Below is a small trained network, with its code and all its weights. Each question gives an input and a target symbol and asks what happens when units are switched off, that is, made to give their printed mean instead of their output.

import numpy as np


def w(rows, s, z=0):
    codes = np.array(rows[::2]) - 128.0
    scale = np.full(codes.shape[1], s)
    scale[-1] = z or s
    return codes * scale


def f(y):
    return np.maximum(y, 0)


def softmax(a):
    e = np.exp(a - a.max(-1, keepdims=True))
    return e / e.sum(-1, keepdims=True)


def log_softmax(a):
    a = a - a.max(-1, keepdims=True)
    return a - np.log(np.exp(a).sum(-1, keepdims=True))


def net(x, mask):
    ids = ['ΓΠΨΩζμξτ'.index(c) for c in x.split()]
    T = len(ids)
    res = E[ids] + P[:T]
    u = 0
    for l in range(3):
        r = res
        for j in range(3):
            rows = slice(2 * j, 2 * j + 2)
            q, k, v = (r @ M[l][rows].T for M in (Q, K, V))
            z = softmax(np.where(np.tri(T) > 0, q @ k.T / 2**0.5, -1e9)) @ v
            o = O[l][rows]
            res = res + np.where(mask[u + j], z, o[:, -1]) @ o[:, :-1]
        u += 3
        y = f(res @ A[l][:, :-1].T + A[l][:, -1])
        res = res + np.where(mask[u : u + 8], y, B[l][:, -1]) @ B[l][:, :-1]
        u += 8
    return log_softmax(res[-1] @ U[:, :-1].T + U[:, -1])


Q, K, V, O, A, B = {}, {}, {}, {}, {}, {}
E = w([
[127,112,73,103],'Γ',
[119,112,73,147],'Π',
[147,99,127,179],'Ψ',
[151,109,160,110],'Ω',
[119,106,115,33],'ζ',
[197,100,166,107],'μ',
[68,118,141,249],'ξ',
[97,126,225,157],'τ',
],0.014)
P = w([
[159,154,84,144],'0',
[119,220,118,124],'1',
[151,72,80,134],'2',
[65,131,136,118],'3',
[141,28,95,151],'4',
[50,106,162,121],'5',
[161,36,121,164],'6',
[64,131,192,132],'7',
[206,74,151,186],'8',
[101,188,213,146],'9',
[246,131,167,205],'10',
],0.012)
Q[0] = w([
[85,153,84,160],'L0H0',
[152,168,105,154],'L0H0',
[93,170,123,151],'L0H1',
[122,5,110,163],'L0H1',
[76,172,130,112],'L0H2',
[69,75,161,165],'L0H2',
],0.013)
K[0] = w([
[137,192,127,133],'L0H0',
[83,129,186,143],'L0H0',
[172,168,106,52],'L0H1',
[125,49,191,116],'L0H1',
[2,203,78,128],'L0H2',
[29,12,115,108],'L0H2',
],0.0092)
V[0] = w([
[76,42,111,186],'L0H0',
[178,254,113,163],'L0H0',
[165,176,221,206],'L0H1',
[82,120,90,120],'L0H1',
[120,118,56,141],'L0H2',
[174,184,169,161],'L0H2',
],0.0067)
O[0] = w([
[194,171,121,72,251],'L0H0',
[27,36,153,107,86],'L0H0',
[87,2,135,116,94],'L0H1',
[141,187,118,105,151],'L0H1',
[155,158,175,116,203],'L0H2',
[130,71,87,90,63],'L0H2',
],0.0079,0.0023)
A[0] = w([
[40,161,177,23,75],'L0N0',
[164,152,63,225,101],'L0N1',
[154,158,131,61,176],'L0N2',
[151,112,37,108,226],'L0N3',
[195,79,48,70,2],'L0N4',
[233,129,138,137,78],'L0N5',
[161,2,61,120,8],'L0N6',
[177,122,215,176,180],'L0N7',
],0.008,0.0044)
B[0] = w([
[38,212,139,69,156],'L0N0',
[158,98,63,173,200],'L0N1',
[198,169,123,139,174],'L0N2',
[202,94,122,159,229],'L0N3',
[94,74,231,223,154],'L0N4',
[135,183,95,73,195],'L0N5',
[84,1,184,99,168],'L0N6',
[163,152,187,167,254],'L0N7',
],0.0085,0.005)
Q[1] = w([
[82,129,122,78],'L1H0',
[158,168,159,165],'L1H0',
[145,204,41,141],'L1H1',
[20,250,147,2],'L1H1',
[244,172,132,208],'L1H2',
[118,193,69,14],'L1H2',
],0.0089)
K[1] = w([
[117,122,118,188],'L1H0',
[166,113,97,97],'L1H0',
[183,104,94,38],'L1H1',
[76,108,30,61],'L1H1',
[224,159,199,199],'L1H2',
[162,153,76,2],'L1H2',
],0.0079)
V[1] = w([
[152,157,156,68],'L1H0',
[48,153,98,235],'L1H0',
[90,101,51,83],'L1H1',
[65,128,71,254],'L1H1',
[89,172,144,250],'L1H2',
[52,76,80,107],'L1H2',
],0.0075)
O[1] = w([
[121,70,67,96,97],'L1H0',
[158,147,202,253,118],'L1H0',
[159,178,58,86,17],'L1H1',
[169,233,155,225,167],'L1H1',
[86,113,104,254,235],'L1H2',
[179,180,125,137,2],'L1H2',
],0.007,0.0049)
A[1] = w([
[111,163,183,168,63],'L1N0',
[179,123,174,108,123],'L1N1',
[67,155,105,175,1],'L1N2',
[28,84,161,180,132],'L1N3',
[143,116,161,167,16],'L1N4',
[92,30,110,99,96],'L1N5',
[92,168,188,52,88],'L1N6',
[254,119,58,111,81],'L1N7',
],0.009,0.0081)
B[1] = w([
[62,42,97,40,200],'L1N0',
[132,201,138,165,175],'L1N1',
[67,117,2,123,148],'L1N2',
[116,89,229,79,254],'L1N3',
[112,213,58,114,163],'L1N4',
[152,19,193,93,176],'L1N5',
[26,138,126,217,158],'L1N6',
[39,131,6,96,189],'L1N7',
],0.0072,0.0069)
Q[2] = w([
[113,217,114,206],'L2H0',
[167,180,107,21],'L2H0',
[173,144,84,162],'L2H1',
[253,161,147,126],'L2H1',
[165,135,72,122],'L2H2',
[126,255,102,99],'L2H2',
],0.0076)
K[2] = w([
[79,83,53,178],'L2H0',
[129,130,81,1],'L2H0',
[71,130,75,98],'L2H1',
[142,160,24,103],'L2H1',
[162,129,67,41],'L2H2',
[99,162,33,129],'L2H2',
],0.0075)
V[2] = w([
[98,44,92,103],'L2H0',
[254,117,108,128],'L2H0',
[161,162,150,62],'L2H1',
[173,39,56,141],'L2H1',
[150,75,112,106],'L2H2',
[149,74,135,202],'L2H2',
],0.0066)
O[2] = w([
[165,211,106,206,170],'L2H0',
[231,27,139,144,37],'L2H0',
[73,115,152,32,40],'L2H1',
[252,200,194,146,155],'L2H1',
[127,166,68,205,152],'L2H2',
[179,141,32,99,254],'L2H2',
],0.0048,0.0058)
A[2] = w([
[172,61,173,103,3],'L2N0',
[62,173,108,2,4],'L2N1',
[82,126,201,113,14],'L2N2',
[227,122,67,144,2],'L2N3',
[142,176,31,5,165],'L2N4',
[153,178,167,36,210],'L2N5',
[88,101,183,198,222],'L2N6',
[175,173,185,82,206],'L2N7',
],0.0099,0.0082)
B[2] = w([
[17,223,168,150,151],'L2N0',
[249,143,79,102,140],'L2N1',
[175,128,45,182,153],'L2N2',
[71,169,78,17,154],'L2N3',
[45,134,201,218,150],'L2N4',
[93,81,57,99,158],'L2N5',
[178,160,158,81,255],'L2N6',
[104,64,103,160,167],'L2N7',
],0.012,0.014)
U = w([
[68,222,163,143,1],'Γ',
[100,175,63,117,51],'Π',
[177,176,122,54,119],'Ψ',
[174,8,92,143,174],'Ω',
[95,77,99,230,141],'ζ',
[77,127,152,35,186],'μ',
[180,148,118,249,202],'ξ',
[165,89,230,151,102],'τ',
],0.015,0.009)

Each question gives the input, a string of symbols that net reads in full, and the target symbol t.
The units are the heads (2 rows each of Q, K, V and O) and the neurons (one row each of A and B). Each row of codes is followed by its name. A weight is (code - 128) times the scale printed after its matrix; where a second scale follows, it is the last column's (O, A, B and U).
mask holds one flag per unit, layer by layer, with each layer's heads first. A switched-off unit (its flag False) gives its mean, the last column of its rows in O or B, instead of its output. The means were averaged over made-up inputs and are rounded, as every weight is.
A unit's drop is (log p(t) with every unit on - log p(t) with that unit switched off) / (log p(t) with every unit on - log p(t) with every unit switched off).
The circuit of an input: a set's keep is (log p(t) with only the set's units on - log p(t) with every unit switched off) / (log p(t) with every unit on - log p(t) with every unit switched off). Starting from the 12 units with the biggest drops (on a tie, the unit counted first), units are removed one at a time, each time the one whose removal leaves the highest keep (on an exact tie, the one counted first), for as long as the keep stays at least 0.8.
circuit, biggest first: the units of the circuit, biggest drop first
most important unit: the unit with the biggest drop
k most important neurons: the k neurons with the biggest drops, biggest first
k most important neurons of layer l: the k neurons of layer l with the biggest drops, biggest first
heads that matter: for each layer, one digit per head in row order, 1 if its drop is at least 0.15 and else 0, layers parted by /
input Π Ω μ τ μ Ω Ω Ω Γ τ Π, target τ: heads that matter	110 / 011 / 000
input Π Ψ Π, target Ψ: heads that matter	010 / 111 / 110
input Ω ξ ξ ξ ζ Π Π μ Γ, target μ: heads that matter	100 / 010 / 000
input Ω τ ξ, target τ: most important neuron	[L1N3]
input Π Π Γ, target Π: 2 most important neurons	[L2N3 L1N3]
input Π Π ζ ξ τ τ Ω, target τ: heads that matter	010 / 000 / 000
input Ω Π Π Π Π Ω Ψ τ ξ, target τ: 2 most important neurons	[L2N6 L1N3]
input Π τ Ψ μ τ Π Π Ω Π Π Π, target Π: circuit, biggest first	[L2N3 L1N7 L0N1 L1N3]
input Γ Ω Ω Π Ω τ, target Ψ: 2 most important neurons	[L2N1 L2N6]
input ξ Π τ Π Π Ω Π Ψ Γ, target Ψ: 3 most important neurons	[L2N3 L0N4 L1N0]
input ξ Γ ζ, target ξ: circuit, biggest first	[L0N4 L1H1]
input Ω Ω Ψ Ω Π Π Ω Γ Π, target Ω: circuit, biggest first	[L1H1 L2N0]
input Ω Γ Π Π ζ Π Ω Γ ζ, target ζ: 3 most important neurons	[L2N4 L2N6 L0N5]
input Γ τ Π Γ Π, target Π: heads that matter	111 / 000 / 001
input Π Π ζ Γ, target ζ: heads that matter	000 / 000 / 000
input τ Ω τ Ω Ω Π Γ τ ζ, target τ: heads that matter	010 / 010 / 000
input Π Γ Π Π Π Π Ψ, target Ψ: most important unit	L2N3
input Ω Π Ω μ Ω, target μ: heads that matter	000 / 111 / 100
input τ ζ Ψ, target τ: 2 most important neurons	[L0N6 L1N5]
input Ω Π Π μ Γ, target μ: 3 most important neurons	[L2N0 L1N5 L0N6]
input Ω Π Ψ Ω τ Γ Ω, target τ: most important unit	L0H1
input ξ Γ τ Π ζ Ω Π ζ Π ξ ζ, target ξ: 3 most important neurons	[L0N4 L0N7 L0N0]
input μ Π Ω, target μ: circuit, biggest first	[L1H1 L1H2]
input Ω τ ζ Π Π Π ξ Γ, target ζ: 2 most important neurons	[L2N6 L2N7]
input Π μ Π Ψ ξ μ Ω Π Ω, target Ω: 2 most important neurons	[L0N5 L2N6]
input ζ Π τ Π Ω ξ Π Π Γ, target Π: heads that matter	100 / 000 / 000
input Π Π Π Π, target ξ: 3 most important neurons	[L1N3 L0N7 L2N3]
input Γ Ω τ Π τ Π Π Ω Π ζ, target Π: 2 most important neurons of layer 2	[L2N5 L2N7]
input Ω Ω μ Γ Π Γ Π τ τ τ μ, target τ: heads that matter	011 / 000 / 000
input Γ Ψ ξ ζ τ τ τ Ω Π, target τ: heads that matter	010 / 010 / 000
